[-278 -181   40 -298  259 -288   11 -154  -22  203  301  -40  -73  154
  182 -118  192   92  151  331   70 -228  -35   30  -72 -154  119    9
   57 -239  -14   92  -48 -204  -15   20] -> 0
[ 194  -17 -103 -179 -179  297 -324  -15  -50  -21 -268 -122 -281  -11
   44    9   97   98  214  133 -308  290  130  -28  -57  182 -109 -222
 -303 -174  187  224    5   82 -367  301] -> 9
[ 114   76    5   73  -78  175 -127  -68   18  131 -175 -108 -280   40
  199  -57 -101  127  266  231  -85  296  171  -81  -99  208 -101 -141
   -7 -145  281   29   35  120 -225  129] -> 3
[ -54 -132   15 -212  500 -219  324  226  -97  202  214   18  114  632
  212 -271   93  117  241  354  294   12 -220   42  133   78  240  296
  -84  126  -26 -312    0 -217   91 -161] -> 2
[ 283   98 -243  195 -124  232 -308 -222   95 -186 -356  -51   12  -33
 -132  -20  212 -159  -96 -711 -347 -106    4  -43   70  319   25   63
 -128  220  202  -32  -12  417   69  290] -> 8
[ 251  -17  -57 -268   32 -279 -110 -262   91  488  246  194  191 -138
 -208   40   96  -98  -88 -177 -227 -483 -133  126  450 -253 -147  -74
  443  122 -184  179  -29 -191   -9 -286] -> 5
[-136   16   55   50   87  243   64  -75 -126 -314 -273   23 -345  -64
  192   51   17   89  282   35  142  548  101 -149 -247   70 -141  -64
 -419  -59   98   74 -494  211   12   80] -> 6
[-394  -75   89   51   35 -138 -320 -301  109  190  -16  -32  -12  169
   37  316  -79  101  241 -423   45 -138  -29  -81  124  -99 -451   -5
   87    2   13  -63 -163   20  237 -202] -> 2
[  45   47   31  -74  114   14  160  -96  -81  143   16  121 -231  182
  133  -79  221  178  136  137   37 -188  143  -77  -57  255 -110 -205
 -143    7    1   67 -165  -70 -159   44] -> 1
[ -23   35 -154  -23  291   12  -39  -17  -78  158 -157  375 -120 -102
  -50 -125   58    0  167  -88  -60  146  132  -50 -172   58  -29  152
 -179  110  286   46 -537  286  102  148] -> 1
[  10  114   -1 -226   20 -605  480  172  107   81  166 -204   15  387
  267  186  -26  213  149   55 -199 -224  -78   93  144   78 -141 -283
  416  171 -278 -132   47 -155 -152  -69] -> 10
[ -57   57   36  175   26 -191  166    9 -137  -73 -333 -138 -169   38
  260   33  -60  143  221   58 -129  308  216   56 -127  -31  -64   43
 -119  115    1 -130  -62   60   58   -5] -> 0
[-208 -201  -39  -97  103 -258  337  245 -151   66   73 -534  -56  472
  201  100 -124  312  166   98 -155  186 -462   12  106   79  153 -134
  198  366  133    1 -142  -33  -38   87] -> 4
[-138 -141  228 -120  161 -396  113  -65   68    4  168  119 -138  226
  369 -165  236  -18  158  502  139 -123   63  119   30  130   59  204
  -35 -154  -86 -153 -135 -274 -367 -244] -> 6
[ -29    0   40  305   95  -96  -33  295  -36 -142   21   15  204 -130
   31  138 -181  -58  -97  -64 -206  109  -23  167  127  -34  318   37
   98   97  -30 -253  -65  128 -211 -208] -> 4
[-213  -19  112 -304  108 -135 -462 -329  175  201  543   45   50  100
  152 -401  189   48  115  347  162 -288  224  -49 -184   26  -70  171
 -321 -290  118  400  215 -185  -26   46] -> 10
[-249  -82   -3  -47   71   94   26 -362   99 -174   95 -165 -322  645
   39   15  241  195  152  -61  899 -538 -284 -191  230   14  -62 -276
  207 -141  129  147 -209 -126 -271  219] -> 8
[-187 -137  111 -222  269 -266  366 -116 -247  243   -9 -152 -223  129
  267 -153  334  280  190  189   23 -214 -210   30  -75   65   73  370
 -547 -120   32  -74 -408 -204 -106  -45] -> 9
[ 106  -24   72  365 -127  192 -137  -83  -84 -178 -148  -21 -130   10
  -67  -59   36  -97  -17   40  -57 -299   30  -26   19  111   61 -303
   -9  -76   54  173 -109  255 -271  145] -> 6
[-113 -150  143   62  -28 -112  129  -90 -142  256  140 -140  281  -28
  235   37 -189  191  235  395  -50   97 -313  122   55  122  391  232
  118  279  144 -156 -212  -33   76 -345] -> 6
[  73  262 -309  -51  166 -630  153  199  176  285   76  249    6 -122
   15  102  159 -187  100  -68 -748 -134  -23  139    3  202  103  -81
  542  427  197 -276  -88  285  -86  -92] -> 10
[ 251  115 -207  127 -268  147    2  110 -139  -95 -232 -267 -183   45
   23  -36  -43    4   35   29 -449 -183   46  121 -204  267  183 -221
  216 -188  110   72  213   48 -267   63] -> 8
[-156 -159  162  345 -199 -130  451   98   -7 -110  -26 -227  245   22
  331   33 -306   18   55 -172  263  192 -294   50  184  -52   75 -283
  247  362 -160   10  162   88  250 -195] -> 2
[  58 -146  -77 -278  202 -291 -473 -163  101  -34  -73  -74 -307 -178
  -49   10  172  -15  136  183 -342  -72   36   60  140  -58 -199 -201
 -137  -17  139  219   48   89 -129  -35] -> 8
[ 215    6   45  -17 -188  218   22 -114   46  212 -265  -76 -248 -307
  -35 -115 -122   26  -39   19 -100  215  285  -30   16 -131 -268 -120
  156 -332  -11   44  121  -85 -245  -65] -> 3
[ 174  146 -283 -286 -263 -169 -109   -4   49   52  -60   95 -208  -40
   72 -175   91  -33  285  343 -363  216  233  100 -305  141 -292  -14
  -31  -76   34  112   -6 -142 -232  109] -> 1
[ 167  135 -227   52  -79  254 -197   17   71 -131 -221 -175 -261  118
 -144 -332   11   91  138  301  -65  120  326 -240 -299  183 -209  176
 -236 -208  251  139 -102   89 -246  252] -> 10
[ -79 -292 -142   88  -74 -172 -208 -109 -187  -41 -125   14   93  -80
  -26  170 -285 -313  -78  127 -171 -206 -120  192   33  -50    4  312
  343  -37  -24 -253  -81 -165  220 -324] -> 5
[  35   84  -74   -9  104   32 -201  256  -46   94 -186  -29  -69   31
   80  -52 -113  219  246  103 -196  280   71  -88 -155  230    8   50
 -257   86  235   73 -146  277   -7   69] -> 1
[ -23   -2  -62 -219  150 -234   68   74   83  235  396 -162  256  490
  228   -5 -156  197  142  284  131 -361 -236    5  414   95  146 -146
  503   65  -49  -97  257  -77 -174 -114] -> 6
[-208  -13  241   69 -148   91  146 -293   74  -36  126   99  164  236
  128  -63  -27   77   45 -229  575  -11  -13 -167  -14  -91 -147    1
   14  202  -34  -11 -103  -74  314  -43] -> 0
[-163 -190   66 -161  342  411  342 -123   26  124 -239   70 -186  122
  332 -335   46  210   55 -409  320  673   61 -285  347 -274  -53 -118
   22  206 -108  -34   -6  -31  228  -81] -> 4
[ 159   61  142  -75   77 -508  170 -126  135  250  426  -62  382  177
  215 -340  299  -24   88  671    2 -745  -89  112  -78   40  271  235
  448 -174   69 -251  -57   27 -296 -320] -> 3
[ -85  -87  -13 -120 -301   98 -387 -200   -6   47  216  -86  128 -150
  -97   10  -36  -45  -89  290 -136 -173  -72    2  -58  104   73  -13
  -14   -4   73  233  107  -79  -22  121] -> 2
[-211 -210  159 -199  290 -337  -52   94 -182   11  -55 -215 -228  213
  316  218  211  111   56 -323  -74   54 -166   47   -8  248   73 -301
 -244  211  179  137  251   79  294  136] -> 6
[ 205  -83 -280  -33   63   97 -157   53 -183  -26 -349  120  -27  -82
   10   37 -138  -46  183  -22 -387  255  192   17  143  200   60   49
  -97  124  175  -60  -90   63    9   86] -> 6
[-186   -5 -105 -118   48 -226  341 -175   68 -102   73  209  139  129
  -90  -94 -241   79   81 -246  486 -114 -343   60  -60 -420 -125  237
  427  349  100  -12 -524    3  437 -235] -> 4
[  68   69  255  -54 -139  -40 -277 -519   32   80  338 -195 -144  144
  371 -265  502  189  262  657  126 -449   74    6 -202   61 -107  -68
 -301 -425 -190  277  189 -321 -313 -149] -> 7
[ 423   76 -157  135 -209  279   81 -129    8   63 -222 -138  136   69
   24 -339   18  156  113  243   56  -83  249  -92  132   85   77    0
   88  -85   -1  206  171  -25 -216  144] -> 8
[-243 -252 -106 -168 -351  -45   75   76 -183  -77 -201 -475   92  -55
  123  144 -496   22   97  284 -344  124 -226  240   32  139  212  115
  215  -16   11   96 -186  147 -165   77] -> 2
[ -94  -29  -85  -56 -124   48 -142 -285  -13  163   22 -421 -289  274
  247    4  131   -1  197  154 -107  -35 -163  106 -123  478  228   14
  217  -42  323 -108  275 -107 -175 -134] -> 9
[  91  -33  -35 -323  640 -210 -341 -112  125  129  240  127   54   28
  -58 -205  208   23  114  241 -130  -56   68   -5  230 -521 -200  304
  -87 -150   20  -38  -39  -59   48 -310] -> 7
[-226 -133  -34  -22  108   46  348 -287 -285  413  136 -176 -144  167
  401 -165  -81  197  140  310  -88 -147  -68   -6 -136  207  138   23
  173  -83   -7  -35 -133 -179   86  -54] -> 1
[-199 -236 -185   70   10   34 -281  -88 -218 -193 -339 -302 -285  266
  -57   70  -21 -125  242   66  -24   -2  -64  -11 -150  448  125  277
 -200 -126  196 -112 -523   99 -148  106] -> 7
[ -74  -19  199   25 -305  211   62 -268  -38  -45  -71   69   14   10
  144 -148   83  138  101   22  355   -4  148  -21 -293  150  -38  -51
 -298    8   59  125 -137   36   -4  173] -> 10
[  88 -135 -112   84  -87  303 -343   -4   17  -30 -199  -30  -88 -134
 -219   -3 -171   61  -28   72  -46  182  259 -156  -40   15 -282  -78
 -228 -260  -94  278    1   20  -25  266] -> 8
[-104  -70   99  -82  180  -91 -455 -411   21  139  269 -103 -101  468
  298  -83  142   17  364  646  234 -364 -114   13  -81  291   34  278
    9 -238  267  -43 -157  -36 -159 -203] -> 0
[-162 -135  -14   86  149  216 -231 -274   -2  117  134 -333 -113  498
  -39 -378   67   63  -99 -280  399 -474   74 -239  214  138  108  -79
   10  -16  354  321  383  -87   21  240] -> 10
[  15  -16   28   72 -283  195 -535 -304  -55   10  -69 -153 -216  -27
   13   99  -29   67   75  -12 -123 -170  146 -102 -233  237 -292 -300
 -245 -200   85  313  290   45  120  240] -> 4
[ 114   75 -200 -131  203 -100 -207  -96   67 -111  195   96   10  202
 -168 -358  228  -96 -106 -124   75 -217  101  -27   92   12  155  -64
 -154  224  103  293  241   62   88  418] -> 4
[-138  -61  -51 -111   82 -299   37  143   55   42  306 -131  185  211
  195  -38   71  124  189  397 -192   42 -166  114 -179  249  478   41
  111  129   84   35 -165   57 -120  199] -> 2
[  -7  -45  -48  207   90  301  -88   56   -4 -153 -239 -309 -273  233
  128  -13   22  108  164   12 -114  369  208 -101   28   73  -82   83
 -248 -243   42    3   85  -22 -242   88] -> 5
[-148   50  151  -42  240 -271  142 -419  -13   89   94  299   33  -68
  235  101  304  -16  147  -57  280 -176  110  -30  281  -83 -161 -106
  -62  244 -137 -127 -237  -58   94 -356] -> 9
[ 182   24  102 -115    2   -8    2  -50 -113  260  230    0  134  -14
  102 -345  160  -62 -229  -93  -28 -479  -29  -53  217   -3  342 -600
  328  118  -76  248  305   74 -117  -18] -> 9
[ 481  -16   23   97  -93   94 -238  -84   -2 -162 -254 -170  118  233
 -193 -325   98   -3 -160 -147  227 -684  297 -117   65 -140 -189 -237
   50 -261  112  168  386  129  -81  197] -> 9
[ -39   57  -40  -61 -221  402 -537 -273   71  -29  -93  -64 -317  -94
 -197   52  -45    1   95  -25 -177 -154  293 -188 -260  325 -192  -83
 -149 -442  175  183 -164   31 -229  -35] -> 9
[  84 -139   10  -73  133  103 -368  -19  -42   37 -257  -52 -226 -295
   16  -29   94  -15   66  216 -114  222  174   50  -72   54  -14  179
 -496 -314   70  170  177    5  -33   52] -> 10
[-148  125   75   15  124  -47 -216 -189  219   86  151  128  169   15
  -90   15  175  -14  -85 -271  174  -19  105 -103  260 -113 -146   30
   13  156 -267 -141   15   61   34 -156] -> 8
[  69   22 -304   62   59  173 -214   -6  -87 -106 -267   25 -319   58
  -71 -225   59    7   52 -109  -89  -29  244  -80 -158  -19 -118  -88
  -52 -102  363   83  -29   59 -179  268] -> 10
[ 278  225  -46  135 -324  -57  167 -176  291   54   11  109  362   46
 -156  136  109  -86  119  -69  -44 -423  -40  -22  250  234   37   23
  411  208 -158 -171 -124  129 -124 -232] -> 0
[ 104   21  -52  -53  437  -44 -337 -228  -48  156   82  143 -272   99
   45 -115  438   46  -47   96 -174 -440  146   35  197 -135 -123  -45
 -184 -250  -97  162   76 -163 -249  -34] -> 9
[ -72  179   89  223  -72 -218  204    3  155  109   69  216  154  -32
  -48   57   16 -111  -34 -312  112  -10   61  -41  119 -136 -122   66
  182  213 -213 -208  -16 -129  118 -229] -> 10
[  35   41 -261 -136  341 -186  164 -340  139  150  100  -23 -106  152
  393 -323  139   56  372  545  -37  179   60 -117  249 -248 -299  223
  385   33   84  -79 -122 -154  -92 -394] -> 8
[ -68   42  -52 -276  427 -417   80 -164  -66  375  230 -110 -130   31
  211  -48  213   60   84  199 -479 -331   67  127  148  -37  204  -24
  258  -94 -112   77   31  -95  -82 -189] -> 0
[-177 -245  -38  -29 -245 -261  119 -149 -249   92  -39 -105   13   59
  178   65  -67   63   29  135  284 -680 -419  139  100  147  313 -158
  275  157  287   11   75 -123   21  -20] -> 9
[  21 -164 -272 -107    9  231 -213  -74 -140   -8 -207   46 -312 -332
 -172 -237  -44   -6   68  194 -254   43  366 -132 -267  227   94  -86
 -357 -236  319  326 -186   60 -122  409] -> 10
[-108  -63 -135   52   37  -42 -259  208  -29 -122  -13 -233 -135  110
  188  132 -112  153  133   54 -371  275   97   18 -242  381  171 -104
 -177  -16  233  230   29  110  -67  374] -> 1
[ 203  155 -101   13  252   27   11 -383 -115  -14   67 -286 -147  308
  310 -204  391  111  220  299  109 -127  116  -16  318   27   53 -378
   59  184   68  207  225   41 -253   48] -> 1
[ 189    7 -168  -78   53  -61 -251  -55  -59   24  -38   99  -44  -98
  -49 -265  205   10  188  342 -222 -100  290   64 -191  135  -59   72
 -392 -120  265  235 -136  116 -275  240] -> 2
[  48   23  240  -15   78   12 -166  -87  -60  -42  142  259  -30  -58
   29  -55  138  -97 -123   91  -11 -249  116   81 -115  -26 -110 -125
 -208 -115  -21  129 -197  140 -156   27] -> 1
[ 214  105 -206  -49 -217  158 -416 -119   76 -105  -16   88  -56   -3
 -252 -176  106   -9   25  186  -62  -91  352 -114 -192  290 -162  -25
 -252 -104   52  281   13   16 -191  356] -> 6
[  30   80 -487  -76  288   15 -427   15   -8  108  -77  -62 -288 -125
    7 -262  301  -63  148  -15 -522  464  245   46 -188   49  134  269
 -223  -87  243   62  158  -74 -107  133] -> 0
[ 444  -63  -49 -234 -225  -82 -529 -237  -11   42  135  -10  212  151
 -131 -183  -33  -87   50  374 -232 -831  118   88   10   16  -90  -40
   -2 -331  140  298  375  -71  -37  212] -> 0
[ 238   86  121   45 -233  150  191 -188  249   14  -79   48  226   89
 -246   39   71    0 -120 -305  -17 -575  187  -92  461 -169  -91 -173
  367  -20 -249   52  278  -31  -71 -103] -> 5
[ 163   60  158  187  -88   74 -104 -344  -10 -105   68  259 -159   38
  -51  -38  253 -172 -110  186  223 -822  189   35 -133  266  -68   75
 -101 -351   28   11  -84  -96 -237 -159] -> 5
[-252 -159   33    9 -210 -336  531 -221 -225  -37  266 -292   78  528
  304 -119  -97   75  147  358  352 -566 -208   60 -118  321  187  -24
  263  114  -51 -167  -42 -343   60  -87] -> 4
[ 204  176 -258  141   67  344   92  -36   89 -227 -223   92 -178  -65
 -133  -70   54   79  126   48   56  263  289 -164   47 -242 -337  -73
  -29 -105   46   67 -262  159 -280   98] -> 5
[-144  -43 -101  -16    8  -32   37 -118   31  117  287 -324  -10  124
  218 -255  -43  -64   29  383   29   99  -93  -33   -2   -5  151  161
  337 -152  -62  -20  129 -294 -136 -294] -> 9
[ -56 -109   94 -325  102 -433  215  253 -146  329  194 -481  -74  124
  179  -25   22  296   64  438 -483 -122 -277    7   66  196  108 -324
   -5  128 -108   82  -17   73 -224   85] -> 3
